Here is a tiny trained network, its code and every weight. The questions are about switching its units off for an input and a target symbol, where a switched-off unit gives its printed mean instead of its output.

import numpy as np


def w(rows, s, z=0):
    codes = np.array(rows[::2]) - 128.0
    scale = np.full(codes.shape[1], s)
    scale[-1] = z or s
    return codes * scale


def f(y):
    return np.maximum(y, 0)


def softmax(a):
    e = np.exp(a - a.max(-1, keepdims=True))
    return e / e.sum(-1, keepdims=True)


def log_softmax(a):
    a = a - a.max(-1, keepdims=True)
    return a - np.log(np.exp(a).sum(-1, keepdims=True))


def net(x, mask):
    ids = ['ΓΔΣΦΨαβεζηλμπτω'.index(c) for c in x.split()]
    T = len(ids)
    res = E[ids] + P[:T]
    u = 0
    for l in range(3):
        r = res
        for j in range(2):
            rows = slice(2 * j, 2 * j + 2)
            q, k, v = (r @ M[l][rows].T for M in (Q, K, V))
            z = softmax(np.where(np.tri(T) > 0, q @ k.T / 2**0.5, -1e9)) @ v
            o = O[l][rows]
            res = res + np.where(mask[u + j], z, o[:, -1]) @ o[:, :-1]
        u += 2
        y = f(res @ A[l][:, :-1].T + A[l][:, -1])
        res = res + np.where(mask[u : u + 4], y, B[l][:, -1]) @ B[l][:, :-1]
        u += 4
    return log_softmax(res[-1] @ U[:, :-1].T + U[:, -1])


Q, K, V, O, A, B = {}, {}, {}, {}, {}, {}
E = w([
[184,145,116,134,21],'Γ',
[93,34,84,118,145],'Δ',
[149,158,134,128,34],'Σ',
[134,178,157,133,34],'Φ',
[81,185,134,149,175],'Ψ',
[153,152,95,126,13],'α',
[115,190,91,162,198],'β',
[140,98,137,146,181],'ε',
[97,104,190,133,160],'ζ',
[188,148,157,138,34],'η',
[156,73,86,146,198],'λ',
[110,69,127,129,160],'μ',
[73,54,144,116,122],'π',
[93,156,88,115,27],'τ',
[128,194,128,174,254],'ω',
],0.0072)
P = w([
[181,160,150,3,169],'0',
[154,150,138,39,143],'1',
[140,143,136,70,138],'2',
[131,136,129,94,134],'3',
[121,135,125,113,126],'4',
[116,134,124,133,131],'5',
[105,134,116,149,122],'6',
[102,138,121,168,116],'7',
[96,138,114,183,112],'8',
[91,139,110,197,105],'9',
[84,135,108,212,98],'10',
[82,139,108,227,95],'11',
[76,136,99,239,90],'12',
],0.0057)
Q[0] = w([
[133,132,139,101,135],'L0H1',
[161,116,141,110,139],'L0H1',
[82,115,170,161,190],'L0H2',
[250,143,137,75,3],'L0H2',
],0.038)
K[0] = w([
[150,146,116,123,128],'L0H1',
[124,137,127,102,129],'L0H1',
[115,110,83,194,105],'L0H2',
[155,146,110,3,148],'L0H2',
],0.033)
V[0] = w([
[81,115,137,204,113],'L0H1',
[134,101,106,139,133],'L0H1',
[244,87,100,157,156],'L0H2',
[86,112,9,80,131],'L0H2',
],0.015)
O[0] = w([
[151,91,139,254,102,7],'L0H1',
[140,109,104,130,135,74],'L0H1',
[52,100,149,112,34,23],'L0H2',
[31,228,98,133,154,118],'L0H2',
],0.0088,0.0016)
A[0] = w([
[77,51,157,117,135,37],'L0N1',
[130,98,155,126,153,47],'L0N2',
[138,4,81,106,180,134],'L0N3',
[51,80,146,125,128,255],'L0N4',
],0.017,0.0032)
B[0] = w([
[82,131,194,143,72,148],'L0N1',
[120,189,104,125,95,144],'L0N2',
[150,4,68,119,155,219],'L0N3',
[201,152,199,132,133,251],'L0N4',
],0.016,0.0035)
Q[1] = w([
[92,151,76,103,2],'L1H1',
[170,167,90,84,25],'L1H1',
[97,130,110,109,42],'L1H2',
[127,116,126,126,149],'L1H2',
],0.043)
K[1] = w([
[95,90,167,25,159],'L1H1',
[147,173,104,2,135],'L1H1',
[131,98,204,170,203],'L1H2',
[117,163,93,136,102],'L1H2',
],0.029)
V[1] = w([
[7,93,101,117,141],'L1H1',
[86,147,71,129,22],'L1H1',
[120,129,132,129,130],'L1H2',
[137,106,147,133,142],'L1H2',
],0.014)
O[1] = w([
[139,153,7,89,87,58],'L1H1',
[254,154,88,91,117,2],'L1H1',
[135,127,126,137,128,122],'L1H2',
[119,132,112,83,129,133],'L1H2',
],0.0095,0.0076)
A[1] = w([
[124,130,100,153,248,144],'L1N1',
[142,198,114,128,62,1],'L1N2',
[100,217,99,152,118,103],'L1N3',
[128,127,169,90,8,21],'L1N4',
],0.016,0.0038)
B[1] = w([
[116,169,51,102,193,254],'L1N1',
[24,98,74,129,180,141],'L1N2',
[77,112,158,142,176,174],'L1N3',
[123,150,86,152,2,169],'L1N4',
],0.016,0.0082)
Q[2] = w([
[126,131,101,73,78],'L2H1',
[185,114,210,191,124],'L2H1',
[37,150,91,106,2],'L2H2',
[131,131,135,134,51],'L2H2',
],0.031)
K[2] = w([
[164,177,185,125,81],'L2H1',
[105,38,92,168,81],'L2H1',
[90,129,148,4,116],'L2H2',
[153,124,141,82,103],'L2H2',
],0.031)
V[2] = w([
[139,122,101,150,133],'L2H1',
[123,109,126,142,139],'L2H1',
[142,251,122,167,155],'L2H2',
[130,177,183,155,133],'L2H2',
],0.019)
O[2] = w([
[135,131,133,95,133,121],'L2H1',
[111,134,149,88,135,167],'L2H1',
[94,124,118,5,78,254],'L2H2',
[78,147,187,89,117,74],'L2H2',
],0.011,0.0082)
A[2] = w([
[207,1,181,100,176,97],'L2N1',
[192,195,170,68,215,130],'L2N2',
[196,34,215,94,79,234],'L2N3',
[190,181,138,151,87,2],'L2N4',
],0.015,0.0071)
B[2] = w([
[109,74,172,41,86,203],'L2N1',
[145,115,93,249,81,250],'L2N2',
[228,218,143,104,183,181],'L2N3',
[163,16,166,65,170,154],'L2N4',
],0.016,0.014)
U = w([
[176,124,145,121,138,72],'Γ',
[89,133,158,149,178,213],'Δ',
[128,110,194,102,92,5],'Σ',
[135,154,53,160,109,224],'Φ',
[167,157,100,107,142,210],'Ψ',
[115,140,144,67,167,120],'α',
[89,120,99,85,105,143],'β',
[100,161,173,192,75,107],'ε',
[94,86,119,90,253,123],'ζ',
[154,127,88,175,214,174],'η',
[137,181,157,150,187,204],'λ',
[146,74,106,113,78,4],'μ',
[73,132,202,107,138,104],'π',
[171,165,133,141,32,74],'τ',
[135,106,153,143,95,88],'ω',
],0.0074,0.0043)

Each question gives the input, a string of symbols that net reads in full, and the target symbol t.
The units are the heads (2 rows each of Q, K, V and O) and the neurons (one row each of A and B). Each row of codes is followed by its name. A weight is (code - 128) times the scale printed after its matrix; where a second scale follows, it is the last column's (O, A, B and U).
mask holds one flag per unit, layer by layer, with each layer's heads first. A switched-off unit (its flag False) gives its mean, the last column of its rows in O or B, instead of its output. The means were averaged over made-up inputs and are rounded, as every weight is.
A unit's drop is (log p(t) with every unit on - log p(t) with that unit switched off) / (log p(t) with every unit on - log p(t) with every unit switched off).
The circuit of an input: a set's keep is (log p(t) with only the set's units on - log p(t) with every unit switched off) / (log p(t) with every unit on - log p(t) with every unit switched off). Starting from the 12 units with the biggest drops (on a tie, the unit counted first), units are removed one at a time, each time the one whose removal leaves the highest keep (on an exact tie, the one counted first), for as long as the keep stays at least 0.8.
circuit, biggest first: the units of the circuit, biggest drop first
unit that matters most: the unit with the biggest drop
k most important neurons: the k neurons with the biggest drops, biggest first
top k neurons in layer l: the k neurons of layer l with the biggest drops, biggest first
which heads matter: for each layer, one digit per head in row order, 1 if its drop is at least 0.15 and else 0, layers parted by /
input μ α Γ, target ε: unit that matters most => L0H2
input Φ ζ Δ β Φ β Φ Δ, target μ: top 3 neurons in layer 2 => L2N1; L2N2; L2N3
input Δ ζ Φ, target π: circuit, biggest first => L0H2; L0N4; L2H2; L1H1
input ω Δ η λ Ψ Φ ζ β τ ζ β Δ, target Ψ: 2 most important neurons => L0N4; L2N3
input ζ ζ ζ π Φ λ Δ ε β ω ζ Σ, target η: circuit, biggest first => L0H2; L2H2; L0N3
input Γ η β Δ ω ζ α ζ ζ, target ζ: circuit, biggest first => L0H2; L0N3; L2N2
input ω β ω Δ ω λ ω Φ, target τ: which heads matter => 01 / 00 / 01
input Γ Ψ η ζ Δ μ η Γ Ψ, target β: which heads matter => 11 / 00 / 01
input Σ β ζ η Γ ζ ω ε Φ β, target β: 4 most important neurons => L0N3; L2N3; L0N4; L1N1
input η α Φ τ Δ ζ, target ε: which heads matter => 00 / 10 / 01
input μ Φ Ψ Σ Φ Δ α Δ β ζ Φ ζ ζ, target ζ: which heads matter => 11 / 00 / 00
input Φ Φ Γ π Γ, target λ: circuit, biggest first => L1N1; L2N3; L1H1
input α β α ω Φ ζ α, target Φ: which heads matter => 11 / 10 / 01
input τ Φ Δ Φ Δ ζ ω ζ ζ ε Φ η, target ζ: 2 most important neurons => L0N4; L2N2
input ζ η τ Δ λ ζ μ, target ζ: top 2 neurons in layer 0 => L0N3; L0N2
input β Φ β α Γ ε ζ Δ ζ α, target β: 2 most important neurons => L0N4; L1N4
input Φ Δ η ζ ζ λ β μ Φ μ, target μ: 2 most important neurons => L2N1; L0N3
input Φ ζ λ Δ τ, target λ: 3 most important neurons => L2N3; L1N1; L0N3
input ζ ζ β Φ Γ Ψ τ Δ β ζ ζ τ μ, target Φ: 4 most important neurons => L1N1; L2N2; L0N1; L2N4
input λ ζ μ, target ζ: circuit, biggest first => L0N3; L2N2
input α ζ Δ ζ Δ, target ζ: which heads matter => 10 / 10 / 00
input μ Ψ α Δ Σ β π, target Ψ: which heads matter => 01 / 00 / 01
input Γ μ λ ω Φ ε η Φ ω β ω α, target μ: top 3 neurons in layer 2 => L2N4; L2N3; L2N2
input β ζ Φ, target β: most important neuron => L0N4
input τ η β Φ β ε Δ Φ π Γ α Δ, target τ: 2 most important neurons => L0N4; L2N2
input ζ α Γ Γ ω ζ β λ, target Ψ: unit that matters most => L0N4
input ω Γ η τ Γ η η η, target τ: which heads matter => 11 / 00 / 01
input η ζ Φ π ε Γ λ Φ Δ Δ λ, target ε: which heads matter => 01 / 10 / 01
input η β ζ Σ, target Γ: 3 most important neurons => L2N4; L2N3; L1N1
input Ψ η β ζ Ψ ζ Φ ζ β η, target α: 2 most important neurons => L0N4; L2N2
